Here is a tiny trained network, its code and every weight. The questions are about switching its units off for an input and a target symbol, where a switched-off unit gives its printed mean instead of its output.

import numpy as np


def w(rows, s, z=0):
    codes = np.array(rows[::2]) - 128.0
    scale = np.full(codes.shape[1], s)
    scale[-1] = z or s
    return codes * scale


def f(y):
    return y / 2 * (1 + np.tanh(0.7978845608 * (y + 0.044715 * y**3)))


def softmax(a):
    e = np.exp(a - a.max(-1, keepdims=True))
    return e / e.sum(-1, keepdims=True)


def log_softmax(a):
    a = a - a.max(-1, keepdims=True)
    return a - np.log(np.exp(a).sum(-1, keepdims=True))


def net(x, mask):
    ids = ['αεθμπφω'.index(c) for c in x.split()]
    T = len(ids)
    res = E[ids] + P[:T]
    u = 0
    for l in range(2):
        q, k, v = (res @ M[l].T for M in (Q, K, V))
        z = softmax(np.where(np.tri(T) > 0, q @ k.T / 2**0.5, -1e9)) @ v
        res = res + np.where(mask[u], z, O[l][:, -1]) @ O[l][:, :-1]
        u += 1
        y = f(res @ A[l][:, :-1].T + A[l][:, -1])
        res = res + np.where(mask[u : u + 4], y, B[l][:, -1]) @ B[l][:, :-1]
        u += 4
    return log_softmax(res[-1] @ U[:, :-1].T + U[:, -1])


Q, K, V, O, A, B = {}, {}, {}, {}, {}, {}
E = w([
[95,71,75,76,167,91],'α',
[118,169,123,155,88,74],'ε',
[194,150,136,97,154,141],'θ',
[143,164,110,89,1,102],'μ',
[146,177,127,66,169,76],'π',
[126,154,76,152,220,151],'φ',
[136,121,119,148,106,157],'ω',
],0.021)
P = w([
[132,92,17,2,100,159],'0',
[144,107,73,45,112,181],'1',
[186,103,73,72,107,162],'2',
[199,95,86,94,116,154],'3',
[202,100,95,92,119,166],'4',
[203,95,104,101,122,178],'5',
[204,101,115,112,134,194],'6',
[212,67,119,150,141,160],'7',
[208,35,125,175,155,134],'8',
],0.0065)
Q[0] = w([
[56,126,254,93,41,116],'L0H0',
[183,182,121,167,228,177],'L0H0',
],0.0095)
K[0] = w([
[16,143,51,39,81,64],'L0H0',
[9,2,138,85,191,222],'L0H0',
],0.0073)
V[0] = w([
[90,145,143,113,36,91],'L0H0',
[126,186,1,175,81,88],'L0H0',
],0.0062)
O[0] = w([
[72,110,254,186,102,135,30],'L0H0',
[73,7,197,216,177,57,252],'L0H0',
],0.0096,0.002)
A[0] = w([
[137,96,39,89,95,213,226],'L0N0',
[172,10,142,225,135,230,136],'L0N1',
[253,132,156,31,196,194,148],'L0N2',
[51,82,155,175,223,146,3],'L0N3',
],0.0075,0.0021)
B[0] = w([
[106,85,163,166,196,190,234],'L0N0',
[171,144,189,134,72,186,152],'L0N1',
[204,61,57,183,25,44,255],'L0N2',
[2,210,90,148,45,84,135],'L0N3',
],0.0076,0.0091)
Q[1] = w([
[185,1,142,158,106,73],'L1H0',
[190,156,101,135,122,208],'L1H0',
],0.0077)
K[1] = w([
[254,92,104,228,133,233],'L1H0',
[31,143,153,144,181,146],'L1H0',
],0.0076)
V[1] = w([
[146,172,153,2,92,83],'L1H0',
[116,95,118,188,85,251],'L1H0',
],0.0099)
O[1] = w([
[183,54,219,175,126,94,2],'L1H0',
[180,149,100,80,112,253,213],'L1H0',
],0.012,0.0058)
A[1] = w([
[132,164,28,171,218,64,33],'L1N0',
[187,83,139,26,64,85,140],'L1N1',
[191,149,133,35,114,149,254],'L1N2',
[134,254,60,48,158,107,140],'L1N3',
],0.0079,0.0041)
B[1] = w([
[220,79,103,34,94,120,217],'L1N0',
[78,19,180,202,212,200,217],'L1N1',
[171,200,189,174,197,108,255],'L1N2',
[183,135,255,182,38,120,224],'L1N3',
],0.0066,0.011)
U = w([
[116,87,161,2,212,162,164],'α',
[115,216,98,162,157,73,254],'ε',
[154,94,81,219,166,155,60],'θ',
[106,47,157,135,43,187,77],'μ',
[199,144,250,45,207,66,121],'π',
[179,116,128,55,23,117,29],'φ',
[158,166,196,78,176,183,192],'ω',
],0.0056,0.0053)

Each question gives the input, a string of symbols that net reads in full, and the target symbol t.
The units are the heads (2 rows each of Q, K, V and O) and the neurons (one row each of A and B). Each row of codes is followed by its name. A weight is (code - 128) times the scale printed after its matrix; where a second scale follows, it is the last column's (O, A, B and U).
mask holds one flag per unit, layer by layer, with each layer's heads first. A switched-off unit (its flag False) gives its mean, the last column of its rows in O or B, instead of its output. The means were averaged over made-up inputs and are rounded, as every weight is.
A unit's drop is (log p(t) with every unit on - log p(t) with that unit switched off) / (log p(t) with every unit on - log p(t) with every unit switched off).
The circuit of an input: a set's keep is (log p(t) with only the set's units on - log p(t) with every unit switched off) / (log p(t) with every unit on - log p(t) with every unit switched off). Starting from all 10 units, units are removed one at a time, each time the one whose removal leaves the highest keep (on an exact tie, the one counted first), for as long as the keep stays at least 0.8.
units of the circuit, in order: the units of the circuit, biggest drop first
most important unit: the unit with the biggest drop
top k neurons: the k neurons with the biggest drops, biggest first
k most important neurons of layer l: the k neurons of layer l with the biggest drops, biggest first
input α μ α π μ, target π: units of the circuit, in order	[L0N2 L1H0]
input ω α θ α ε ω θ θ, target θ: units of the circuit, in order	[L0N2 L1N1 L0H0]
input ω α θ θ α φ φ π, target φ: most important unit	L0H0
input ω α ε, target ω: units of the circuit, in order	[L1H0 L0H0 L0N2]
input α ω ε α α φ θ, target θ: top 3 neurons	[L0N2 L0N3 L1N1]
input α π φ π, target φ: top 3 neurons	[L1N0 L1N3 L0N2]
input ω π α φ α, target φ: top 2 neurons	[L1N3 L1N0]
input ω ω ε, target ω: units of the circuit, in order	[L1H0 L0N2]
input α ω α α φ α, target φ: top 3 neurons	[L1N3 L0N2 L1N0]
input α π π θ φ ε φ θ, target φ: top 4 neurons	[L1N0 L0N0 L0N2 L1N3]
input φ θ ε θ α ω θ π φ, target φ: top 3 neurons	[L1N0 L1N3 L1N1]
input μ α π α α, target π: units of the circuit, in order	[L1H0 L0N2]
input α ε φ ε α φ ε, target φ: units of the circuit, in order	[L1H0 L1N3 L1N1]
input α φ α ε ω, target ω: units of the circuit, in order	[L1H0 L0N1 L1N2]
input μ α μ, target μ: most important neuron of layer 0	[L0N0]
input α α α α ε α α, target ε: top 2 neurons	[L0N3 L1N1]
input α α ω α μ, target ω: top 2 neurons	[L0N2 L1N2]
input ε α α, target ε: 2 most important neurons of layer 0	[L0N3 L0N0]
input α α μ α α, target μ: 2 most important neurons of layer 0	[L0N3 L0N1]
input π φ ω α α α ω μ, target ω: 3 most important neurons of layer 0	[L0N2 L0N1 L0N3]
input α π ω α, target ω: top neuron	[L0N1]
